Here is a tiny trained network, its code and every weight. The questions are about switching its units off for an input and a class, where a switched-off unit gives its printed mean instead of its output.

import numpy as np


def w(rows, s, z=0):
    codes = np.array(rows[::2]) - 128.0
    scale = np.full(codes.shape[1], s)
    scale[-1] = z or s
    return codes * scale


def f(y):
    return y / 2 * (1 + np.tanh(0.7978845608 * (y + 0.044715 * y**3)))


def log_softmax(a):
    a = a - a.max(-1, keepdims=True)
    return a - np.log(np.exp(a).sum(-1, keepdims=True))


def net(x, mask):
    res = np.array(x, float).reshape(1, 8) / 4 @ E
    y = f(res @ A[0][:, :-1].T + A[0][:, -1])
    res = res + np.where(mask, y, B[0][:, -1]) @ B[0][:, :-1]
    return log_softmax(res[-1] @ U[:, :-1].T + U[:, -1])


A, B = {}, {}
E = w([
[134,137,175,133,137,133,127,128,137,130],'x0',
[109,35,188,58,33,70,202,210,56,154],'x1',
[126,141,128,118,107,137,129,124,133,141],'x2',
[129,122,124,144,139,115,130,127,123,115],'x3',
[132,214,79,64,177,81,217,135,254,65],'x4',
[169,201,153,86,58,137,131,59,70,68],'x5',
[11,124,144,41,99,106,50,203,184,62],'x6',
[145,122,141,85,125,43,75,58,130,142],'x7',
],0.0082)
A[0] = w([
[34,111,145,97,149,107,67,135,89,48,15],'N1',
[113,177,131,90,75,174,133,60,48,27,97],'N2',
[105,110,151,141,85,143,67,139,167,78,47],'N3',
[81,163,103,66,126,159,54,211,167,106,59],'N4',
[121,112,28,139,125,120,152,124,100,221,211],'N5',
[145,62,138,122,121,132,151,123,144,94,3],'N6',
[91,88,111,110,181,137,102,148,161,197,62],'N7',
[133,174,100,189,141,254,86,156,155,68,57],'N8',
[74,80,142,181,125,179,14,114,9,166,48],'N9',
[161,130,94,117,167,79,1,40,168,141,62],'N10',
],0.0083,0.0064)
B[0] = w([
[249,134,134,159,152,172,133,118,69,84,184],'N1',
[59,67,157,148,168,161,41,87,174,121,217],'N2',
[164,162,100,173,190,154,140,117,76,184,153],'N3',
[205,154,149,165,143,161,162,75,97,73,211],'N4',
[107,111,138,187,96,155,127,97,113,95,208],'N5',
[182,94,182,123,209,41,137,53,72,139,116],'N6',
[95,45,165,175,201,142,92,121,135,118,170],'N7',
[111,134,200,79,89,72,145,197,60,155,220],'N8',
[113,200,53,67,139,115,176,137,198,174,254],'N9',
[123,123,191,88,45,116,162,192,101,145,204],'N10',
],0.011,0.0087)
U = w([
[254,181,125,191,137,159,165,55,73,156,46],'0',
[103,134,148,87,88,108,143,183,116,117,254],'1',
[82,90,198,27,50,90,177,232,39,128,15],'2',
[91,236,38,43,189,108,178,132,236,105,43],'3',
[94,148,123,138,97,127,117,159,141,103,212],'4',
[57,74,166,162,186,167,37,127,204,124,53],'5',
],0.0091,0.0076)

Each question gives the input, the list of numbers given to net, and the class t.
The units are the neurons (one row each of A and B). Each row of codes is followed by its name. A weight is (code - 128) times the scale printed after its matrix; where a second scale follows, it is the last column's (A, B and U).
mask holds one flag per neuron, in row order. A switched-off neuron (its flag False) gives its mean, the last column of its row in B, instead of its output. The means were averaged over made-up inputs and are rounded, as every weight is.
A unit's drop is (log p(t) with every unit on - log p(t) with that unit switched off) / (log p(t) with every unit on - log p(t) with every unit switched off).
The circuit of an input: a set's keep is (log p(t) with only the set's units on - log p(t) with every unit switched off) / (log p(t) with every unit on - log p(t) with every unit switched off). Starting from all 10 units, units are removed one at a time, each time the one whose removal leaves the highest keep (on an exact tie, the one counted first), for as long as the keep stays at least 0.8.
units of the circuit, in order: the units of the circuit, biggest drop first
unit that matters most: the unit with the biggest drop
top k neurons: the k neurons with the biggest drops, biggest first
input [-3,3,0,4,-6,-7,-5,-1], class 5: unit that matters most => N5
input [-4,-2,-2,3,-5,-6,-4,8], class 1: units of the circuit, in order => (N10, N9)
input [8,-8,-5,-4,-5,-3,5,-8], class 1: units of the circuit, in order => (N8, N9, N10)
input [2,-5,1,-1,5,1,3,3], class 2: units of the circuit, in order => (N10, N9)
input [7,-3,-1,-5,5,-5,-6,3], class 4: units of the circuit, in order => (N9, N4, N1)
input [-2,-4,4,4,2,2,6,6], class 0: units of the circuit, in order => (N4, N1)
input [-8,-8,1,5,7,7,-3,3], class 2: units of the circuit, in order => (N10, N8)
input [5,6,0,-7,8,1,-1,-5], class 3: top 3 neurons => (N8, N10, N5)
input [6,3,4,7,-1,3,2,-4], class 4: top 3 neurons => (N8, N10, N7)
input [-2,0,-8,-6,-8,-7,5,8], class 1: units of the circuit, in order => (N10, N9, N1)
input [6,5,-5,-2,6,8,-4,3], class 5: top 2 neurons => (N2, N9)
input [1,-7,-7,7,0,-2,7,4], class 0: units of the circuit, in order => (N4, N1)
input [-5,-5,7,-6,0,7,3,5], class 5: top 3 neurons => (N2, N8, N9)
input [7,5,-6,1,1,4,-2,-4], class 4: unit that matters most => N8
input [6,-6,6,-4,5,-1,0,-5], class 2: top 2 neurons => (N8, N9)
input [3,-4,3,-6,2,-7,-4,-3], class 5: top 2 neurons => (N7, N9)
input [-2,-3,-5,-2,-4,-5,-1,-7], class 1: units of the circuit, in order => (N8, N9)
input [-3,-8,6,3,8,-1,3,-6], class 2: top 2 neurons => (N8, N9)
input [-8,-3,5,8,6,5,-6,-1], class 4: top 2 neurons => (N9, N4)
input [-2,7,7,-7,-5,7,-4,7], class 1: unit that matters most => N9
